M =
[[116 129 127 127 138]
 [130 123 124 137 118]
 [118 132 130 127 146]
 [131 130 144 126 118]
 [116 126 122 128 106]
 [140 131 127 122 117]]
M[0, 0]	116
M[1, 4]	118
M[1]	[130, 123, 124, 137, 118]
M[:, 4]	[138, 118, 146, 118, 106, 117]
M[5]	[140, 131, 127, 122, 117]
M[:, 1]	[129, 123, 132, 130, 126, 131]
M[1, 0]	130
M[3]	[131, 130, 144, 126, 118]
M[0, 4]	138
M[5, 0]	140
M[4, 3]	128

x =
[[127 123 129 127 123 122 125 152 130 128 128 127 130 125 125]
 [134 132 125 129 125 131 127 129 140 127 125 132 127 128 126]
 [139 127 127 126 126 131 127 136 119 126 127 122 128 126 126]
 [122 136 126 126 128 129 137 139 127 124 123 135 127 122 121]
 [133 126 127 126 133 127 125 114 135 131 135 126 125 132 133]
 [132 123 129 128 128 126 122 131 131 127 128 125 127 127 127]
 [135 138 124 123 134 120 131 128 129 124 124 132 124 125 124]
 [135 125 126 124 123 123 124 151 133 127 129 126 128 125 124]
 [130 129 131 134 130 123 127 132 129 123 129 133 128 126 126]
 [131 124 128 129 124 129 123 133 133 129 126 125 129 128 127]
 [137 131 126 128 125 129 121 118 138 127 128 124 127 128 128]
 [118 129 132 126 126 126 129 132 133 131 130 128 131 126 129]
 [133 132 127 127 124 130 125 121 130 127 128 122 128 127 128]
 [133 133 129 126 132 118 126 132 133 126 128 131 126 125 126]]
Indices start at 0.
row 0 col 0 -> 127
row 0 col 13 -> 125
row 13 col 13 -> 125
row 4 col 14 -> 133
row 6 col 3 -> 123
row 8 col 0 -> 130
row 0 col 3 -> 127
row 12 col 13 -> 127
row 0 col 6 -> 125
row 2 col 12 -> 128
row 12 col 5 -> 130
row 8 col 3 -> 134
row 8 col 1 -> 129
row 4 col 5 -> 127
row 6 col 2 -> 124
row 1 col 1 -> 132
row 11 col 1 -> 129
row 1 col 14 -> 126
row 1 col 12 -> 127
row 8 col 2 -> 131
row 7 col 10 -> 129
row 5 col 8 -> 131
row 1 col 10 -> 125
row 7 col 9 -> 127
row 3 col 4 -> 128
row 3 col 0 -> 122
row 11 col 5 -> 126
row 11 col 0 -> 118
row 4 col 8 -> 135
row 4 col 12 -> 125
row 9 col 13 -> 128
row 7 col 6 -> 124
row 6 col 13 -> 125
row 3 col 6 -> 137
row 2 col 5 -> 131

A = [111 143 149 111 109]
A[0]: 111
A[1]: 143
A[4]: 109
A[2]: 149

B =
[[115 123 123 113 111]
 [153 153 106 109 118]
 [136 128 118 121 115]
 [116 106 130 133 118]
 [125 117 150 151 149]]
B[0][0]: 115
B[:, 4]: [111, 118, 115, 118, 149]
B[0]: [115, 123, 123, 113, 111]
B[4][2]: 150
B[4][0]: 125
B[3][1]: 106
B[1][4]: 118
B[3][0]: 116
B[4][4]: 149

W =
[[129, 128, 127, 131, 136, 125, 131, 123, 123, 135, 131, 131, 136, 126],
 [139, 133, 132, 129, 135, 132, 134, 118, 122, 125, 137, 127, 123, 125],
 [121, 117, 142, 118, 128, 123, 122, 136, 138, 143, 117, 125, 134, 134],
 [138, 132, 134, 126, 137, 132, 135, 117, 121, 128, 140, 126, 138, 117],
 [124, 131, 124, 128, 125, 134, 129, 126, 144, 136, 129, 127, 122, 136],
 [123, 123, 125, 125, 124, 125, 125, 136, 127, 130, 125, 129, 141, 125],
 [130, 125, 125, 128, 126, 124, 130, 137, 119, 119, 124, 131, 133, 126],
 [132, 136, 136, 115, 125, 132, 126, 137, 133, 124, 133, 131, 131, 128],
 [123, 118, 147, 115, 114, 121, 109, 130, 102, 124, 119, 124, 142, 118],
 [131, 131, 131, 127, 132, 133, 136, 122, 138, 130, 131, 125, 120, 132],
 [124, 124, 122, 125, 129, 120, 135, 134, 125, 128, 124, 133, 130, 134],
 [125, 126, 117, 121, 127, 117, 137, 152, 132, 123, 120, 139, 122, 144],
 [126, 125, 119, 126, 127, 122, 126, 142, 130, 132, 124, 134, 129, 134],
 [128, 130, 122, 123, 125, 130, 139, 134, 131, 119, 129, 129, 124, 131]]
Indices start at 0.
(0, 0): 129
(9, 0): 131
(4, 8): 144
(1, 0): 139
(7, 6): 126
(0, 8): 123
(2, 3): 118
(9, 4): 132
(6, 12): 133
(0, 5): 125
(10, 4): 129
(10, 2): 122
(11, 10): 120
(0, 1): 128
(12, 6): 126
(9, 9): 130
(12, 12): 129
(7, 8): 133
(7, 12): 131
(7, 1): 136
(10, 12): 130
(10, 9): 128
(5, 0): 123
(8, 4): 114
(4, 10): 129
(6, 3): 128
(0, 2): 127
(4, 12): 122
(10, 8): 125
(5, 10): 125
(5, 13): 125
(9, 2): 131
(4, 3): 128
(12, 3): 126
(2, 9): 143
(9, 12): 120
(11, 6): 137
(5, 7): 136
